Here is a tiny trained network, its code and every weight. The questions are about switching its units off for an input and a target symbol, where a switched-off unit gives its printed mean instead of its output.

import numpy as np


def w(rows, s, z=0):
    codes = np.array(rows[::2]) - 128.0
    scale = np.full(codes.shape[1], s)
    scale[-1] = z or s
    return codes * scale


def norm(h):
    return h / np.sqrt((h * h).mean(-1, keepdims=True) + 1e-5)


def f(y):
    return y / 2 * (1 + np.tanh(0.7978845608 * (y + 0.044715 * y**3)))


def softmax(a):
    e = np.exp(a - a.max(-1, keepdims=True))
    return e / e.sum(-1, keepdims=True)


def log_softmax(a):
    a = a - a.max(-1, keepdims=True)
    return a - np.log(np.exp(a).sum(-1, keepdims=True))


def net(x, mask):
    ids = ['ΔΣΩαβγεηθλμπτ'.index(c) for c in x.split()]
    T = len(ids)
    res = E[ids] + P[:T]
    r = norm(res)
    for j in range(2):
        rows = slice(2 * j, 2 * j + 2)
        q, k, v = (r @ M[0][rows].T for M in (Q, K, V))
        z = softmax(np.where(np.tri(T) > 0, q @ k.T / 2**0.5, -1e9)) @ v
        o = O[0][rows]
        res = res + np.where(mask[j], z, o[:, -1]) @ o[:, :-1]
    y = f(norm(res) @ A[0][:, :-1].T + A[0][:, -1])
    res = res + np.where(mask[2:14], y, B[0][:, -1]) @ B[0][:, :-1]
    return log_softmax(norm(res)[-1] @ U[:, :-1].T + U[:, -1])


Q, K, V, O, A, B = {}, {}, {}, {}, {}, {}
E = w([
[51,123,116,133,166],'Δ',
[193,154,138,196,135],'Σ',
[130,190,100,179,146],'Ω',
[129,123,181,158,72],'α',
[44,183,175,151,116],'β',
[54,149,189,70,59],'γ',
[124,89,97,149,150],'ε',
[134,162,88,148,199],'η',
[118,156,100,149,85],'θ',
[174,156,64,53,87],'λ',
[29,87,159,66,56],'μ',
[125,171,171,151,172],'π',
[116,253,232,130,116],'τ',
],0.015)
P = w([
[128,119,134,34,181],'0',
[74,185,142,201,100],'1',
[80,171,93,206,122],'2',
[72,221,223,170,144],'3',
[65,235,139,179,192],'4',
[93,220,141,207,144],'5',
[109,254,219,175,183],'6',
],0.0099)
Q[0] = w([
[180,11,152,70,145],'head 1',
[74,235,116,194,121],'head 1',
[178,2,157,100,142],'head 2',
[170,46,125,119,153],'head 2',
],0.047)
K[0] = w([
[103,165,92,250,52],'head 1',
[138,72,164,3,230],'head 1',
[86,80,144,223,133],'head 2',
[69,131,146,199,137],'head 2',
],0.035)
V[0] = w([
[217,76,108,126,206],'head 1',
[34,1,71,104,208],'head 1',
[51,206,150,182,188],'head 2',
[157,36,237,141,174],'head 2',
],0.03)
O[0] = w([
[74,83,120,157,197,129],'head 1',
[68,139,128,253,87,144],'head 1',
[186,108,211,139,62,157],'head 2',
[203,148,82,213,182,4],'head 2',
],0.025,0.019)
A[0] = w([
[129,154,185,77,65,253],'neuron 1',
[159,93,122,183,126,78],'neuron 2',
[121,165,130,111,141,137],'neuron 3',
[130,201,145,141,57,79],'neuron 4',
[151,100,131,151,83,41],'neuron 5',
[23,164,167,223,99,199],'neuron 6',
[148,58,169,119,108,119],'neuron 7',
[69,140,120,139,74,62],'neuron 8',
[125,69,220,153,152,87],'neuron 9',
[152,163,118,120,105,81],'neuron 10',
[63,46,44,110,109,59],'neuron 11',
[135,1,56,82,125,175],'neuron 12',
],0.021,0.0023)
B[0] = w([
[84,75,110,159,143,253],'neuron 1',
[123,152,185,115,125,151],'neuron 2',
[114,138,119,135,134,141],'neuron 3',
[148,68,78,150,152,181],'neuron 4',
[122,140,133,153,148,147],'neuron 5',
[145,156,129,1,112,246],'neuron 6',
[119,140,139,178,128,175],'neuron 7',
[183,140,122,100,141,197],'neuron 8',
[141,173,116,144,193,174],'neuron 9',
[114,113,100,132,144,138],'neuron 10',
[100,71,96,89,107,194],'neuron 11',
[86,68,124,137,69,167],'neuron 12',
],0.035,0.014)
U = w([
[136,204,145,166,30,88],'Δ',
[126,69,130,131,249,71],'Σ',
[96,47,233,187,165,29],'Ω',
[181,161,58,128,171,215],'α',
[177,58,144,204,60,99],'β',
[166,51,42,174,91,112],'γ',
[57,171,122,173,157,253],'ε',
[87,202,185,66,180,127],'η',
[78,84,95,87,86,163],'θ',
[97,130,49,100,166,43],'λ',
[172,203,46,89,69,46],'μ',
[147,132,200,185,193,210],'π',
[238,83,161,73,131,81],'τ',
],0.014,0.0048)

Each question gives the input, a string of symbols that net reads in full, and the target symbol t.
The units are the heads (2 rows each of Q, K, V and O) and the neurons (one row each of A and B). Each row of codes is followed by its name. A weight is (code - 128) times the scale printed after its matrix; where a second scale follows, it is the last column's (O, A, B and U).
mask holds one flag per unit, heads first, then neurons. A switched-off unit (its flag False) gives its mean, the last column of its rows in O or B, instead of its output. The means were averaged over made-up inputs and are rounded, as every weight is.
A unit's drop is (log p(t) with every unit on - log p(t) with that unit switched off) / (log p(t) with every unit on - log p(t) with every unit switched off).
The circuit of an input: a set's keep is (log p(t) with only the set's units on - log p(t) with every unit switched off) / (log p(t) with every unit on - log p(t) with every unit switched off). Starting from the 12 units with the biggest drops (on a tie, the unit counted first), units are removed one at a time, each time the one whose removal leaves the highest keep (on an exact tie, the one counted first), for as long as the keep stays at least 0.8.
units of the circuit, in order: the units of the circuit, biggest drop first
unit that matters most: the unit with the biggest drop
top k neurons: the k neurons with the biggest drops, biggest first
heads that matter: for each layer, one digit per head in row order, 1 if its drop is at least 0.15 and else 0, layers parted by /
drop of u: that unit's drop, to one decimal
input π Σ ε Ω, target π: heads that matter -> 01
input η τ Δ Ω β Δ μ, target η: unit that matters most -> head 1
input γ ε τ τ, target γ: units of the circuit, in order -> head 1; neuron 4; head 2
input β γ Δ τ μ ε α, target β: heads that matter -> 11
input μ μ Δ γ β θ, target μ: units of the circuit, in order -> neuron 6; head 1; head 2
input γ ε π Δ τ η, target γ: heads that matter -> 10
input τ β Ω, target τ: heads that matter -> 11
input α ε Ω β, target α: heads that matter -> 01
input Δ ε τ Ω, target Δ: units of the circuit, in order -> head 1; neuron 6; head 2
input μ α Δ, target μ: units of the circuit, in order -> head 1; neuron 6; head 2
input η β τ ε Δ, target η: top 2 neurons -> neuron 6; neuron 9
input η τ τ τ ε π θ, target η: top 2 neurons -> neuron 6; neuron 9
input η β τ γ, target η: top 2 neurons -> neuron 6; neuron 9
input α Δ α γ τ β Ω, target α: units of the circuit, in order -> head 2
input τ τ θ, target τ: drop of head 1 -> 1.2
input γ Ω τ τ Σ, target γ: drop of head 1 -> 1.4
input τ τ τ Ω γ μ, target τ: drop of neuron 4 -> 0.0
